Below is a small trained network, with its code and all its weights. Each question gives an input and a class and asks what happens when units are switched off, that is, made to give their printed mean instead of their output.

import numpy as np


def w(rows, s, z=0):
    codes = np.array(rows[::2]) - 128.0
    scale = np.full(codes.shape[1], s)
    scale[-1] = z or s
    return codes * scale


def norm(h):
    return h / np.sqrt((h * h).mean(-1, keepdims=True) + 1e-5)


def f(y):
    return y / 2 * (1 + np.tanh(0.7978845608 * (y + 0.044715 * y**3)))


def log_softmax(a):
    a = a - a.max(-1, keepdims=True)
    return a - np.log(np.exp(a).sum(-1, keepdims=True))


def net(x, mask):
    res = np.array(x, float).reshape(1, 5) / 4 @ E
    u = 0
    for l in range(4):
        y = f(norm(res) @ A[l][:, :-1].T + A[l][:, -1])
        res = res + np.where(mask[u : u + 6], y, B[l][:, -1]) @ B[l][:, :-1]
        u += 6
    return log_softmax(norm(res)[-1] @ U[:, :-1].T + U[:, -1])


A, B = {}, {}
E = w([
[79,137,218,88,255,115],'x0',
[206,82,96,63,174,121],'x1',
[163,214,138,149,138,15],'x2',
[128,127,127,128,128,127],'x3',
[123,110,121,126,115,113],'x4',
],0.0095)
A[0] = w([
[169,130,10,203,127,142,143],'0.n0',
[184,117,2,100,170,114,32],'0.n1',
[53,164,159,152,48,114,84],'0.n2',
[196,91,91,95,166,122,4],'0.n3',
[111,199,199,104,115,166,227],'0.n4',
[166,123,131,181,138,57,23],'0.n5',
],0.0091,0.0024)
B[0] = w([
[86,163,208,98,69,181,252],'0.n0',
[188,66,151,193,104,150,237],'0.n1',
[182,89,109,198,177,125,223],'0.n2',
[184,1,140,192,133,56,198],'0.n3',
[130,89,68,136,91,85,241],'0.n4',
[136,201,20,85,149,106,182],'0.n5',
],0.0093,0.0035)
A[1] = w([
[173,197,112,102,50,97,93],'1.n0',
[122,96,102,104,54,187,178],'1.n1',
[79,130,161,167,75,175,2],'1.n2',
[110,130,116,62,254,143,86],'1.n3',
[226,172,128,83,127,69,61],'1.n4',
[77,94,91,113,206,37,95],'1.n5',
],0.0098,0.0032)
B[1] = w([
[93,207,159,55,117,139,214],'1.n0',
[96,162,116,82,107,166,245],'1.n1',
[181,114,152,103,158,44,177],'1.n2',
[120,101,191,98,61,144,231],'1.n3',
[118,161,70,135,254,85,229],'1.n4',
[117,196,174,95,53,187,253],'1.n5',
],0.0098,0.0046)
A[2] = w([
[83,124,254,220,148,138,129],'2.n0',
[131,59,131,105,79,155,126],'2.n1',
[171,164,62,193,33,149,253],'2.n2',
[228,84,182,58,204,94,151],'2.n3',
[101,133,140,251,134,115,203],'2.n4',
[112,82,127,91,124,212,21],'2.n5',
],0.01,0.0047)
B[2] = w([
[161,73,127,152,36,162,224],'2.n0',
[147,221,90,155,160,46,218],'2.n1',
[147,63,198,133,167,128,255],'2.n2',
[113,40,94,205,69,172,228],'2.n3',
[228,4,50,162,183,138,189],'2.n4',
[80,155,82,158,179,192,189],'2.n5',
],0.011,0.0059)
A[3] = w([
[120,188,103,131,153,50,46],'3.n0',
[96,104,89,130,112,184,175],'3.n1',
[186,168,150,95,2,148,3],'3.n2',
[82,95,212,94,104,110,40],'3.n3',
[54,142,77,122,147,166,92],'3.n4',
[110,144,114,126,134,68,36],'3.n5',
],0.013,0.004)
B[3] = w([
[57,155,55,81,209,160,227],'3.n0',
[131,219,114,126,176,11,255],'3.n1',
[29,96,213,77,1,163,247],'3.n2',
[148,187,209,67,51,141,201],'3.n3',
[145,208,61,70,202,78,182],'3.n4',
[51,187,110,104,195,141,140],'3.n5',
],0.0099,0.0047)
U = w([
[67,139,248,55,23,174,4],'0',
[194,40,103,192,142,141,156],'1',
[77,189,68,61,195,95,241],'2',
],0.015,0.0025)

Each question gives the input, the list of numbers given to net, and the class t.
The units are the neurons (one row each of A and B). Each row of codes is followed by its name. A weight is (code - 128) times the scale printed after its matrix; where a second scale follows, it is the last column's (A, B and U).
mask holds one flag per neuron, layer by layer. A switched-off neuron (its flag False) gives its mean, the last column of its row in B, instead of its output. The means were averaged over made-up inputs and are rounded, as every weight is.
A unit's drop is (log p(t) with every unit on - log p(t) with that unit switched off) / (log p(t) with every unit on - log p(t) with every unit switched off).
The circuit of an input: a set's keep is (log p(t) with only the set's units on - log p(t) with every unit switched off) / (log p(t) with every unit on - log p(t) with every unit switched off). Starting from the 12 units with the biggest drops (on a tie, the unit counted first), units are removed one at a time, each time the one whose removal leaves the highest keep (on an exact tie, the one counted first), for as long as the keep stays at least 0.8.
circuit, biggest first: the units of the circuit, biggest drop first
unit that matters most: the unit with the biggest drop
top k neurons: the k neurons with the biggest drops, biggest first
k most important neurons of layer l: the k neurons of layer l with the biggest drops, biggest first
drop of u: that unit's drop, to one decimal
input [7,-8,6,-1,0], class 1: top 4 neurons : [2.n4 1.n0 0.n2 1.n1]
input [6,8,3,-8,1], class 1: circuit, biggest first : [2.n3]
input [-5,-1,7,1,7], class 2: top 2 neurons : [1.n4 0.n5]
input [-5,2,-7,0,4], class 2: top 3 neurons : [2.n5 1.n5 2.n0]
input [-5,-4,-6,6,-7], class 2: 2 most important neurons of layer 0 : [0.n2 0.n1]
input [0,5,-6,4,5], class 2: top 4 neurons : [2.n5 0.n2 1.n1 2.n4]
input [8,6,-6,-5,-7], class 0: top 2 neurons : [1.n3 2.n4]
input [-4,4,-4,6,4], class 0: top 4 neurons : [0.n0 2.n4 1.n4 0.n2]
input [-6,3,-8,-8,7], class 2: top 3 neurons : [2.n5 2.n0 1.n5]
input [6,6,1,-2,6], class 0: top 4 neurons : [1.n3 1.n5 2.n4 0.n2]
input [8,8,0,-5,-3], class 0: top 2 neurons : [1.n3 1.n5]
input [-5,4,-5,4,1], class 0: 3 most important neurons of layer 0 : [0.n0 0.n2 0.n1]
input [0,-2,3,0,6], class 2: top 2 neurons : [0.n5 0.n1]
input [-2,-6,-3,1,7], class 1: circuit, biggest first : [0.n2]
input [-4,2,-5,-3,-7], class 2: top 3 neurons : [2.n5 1.n5 2.n0]
input [6,8,-6,3,4], class 1: top 2 neurons : [2.n3 0.n3]
input [0,2,2,4,7], class 1: 2 most important neurons of layer 0 : [0.n1 0.n3]
input [-8,4,5,-1,-5], class 0: drop of 0.n0 : 0.5
input [5,2,-8,-5,7], class 2: drop of 2.n5 : 0.5
input [-3,-3,6,8,-2], class 2: unit that matters most : 1.n0
input [0,-3,3,7,4], class 1: drop of 2.n4 : 0.3
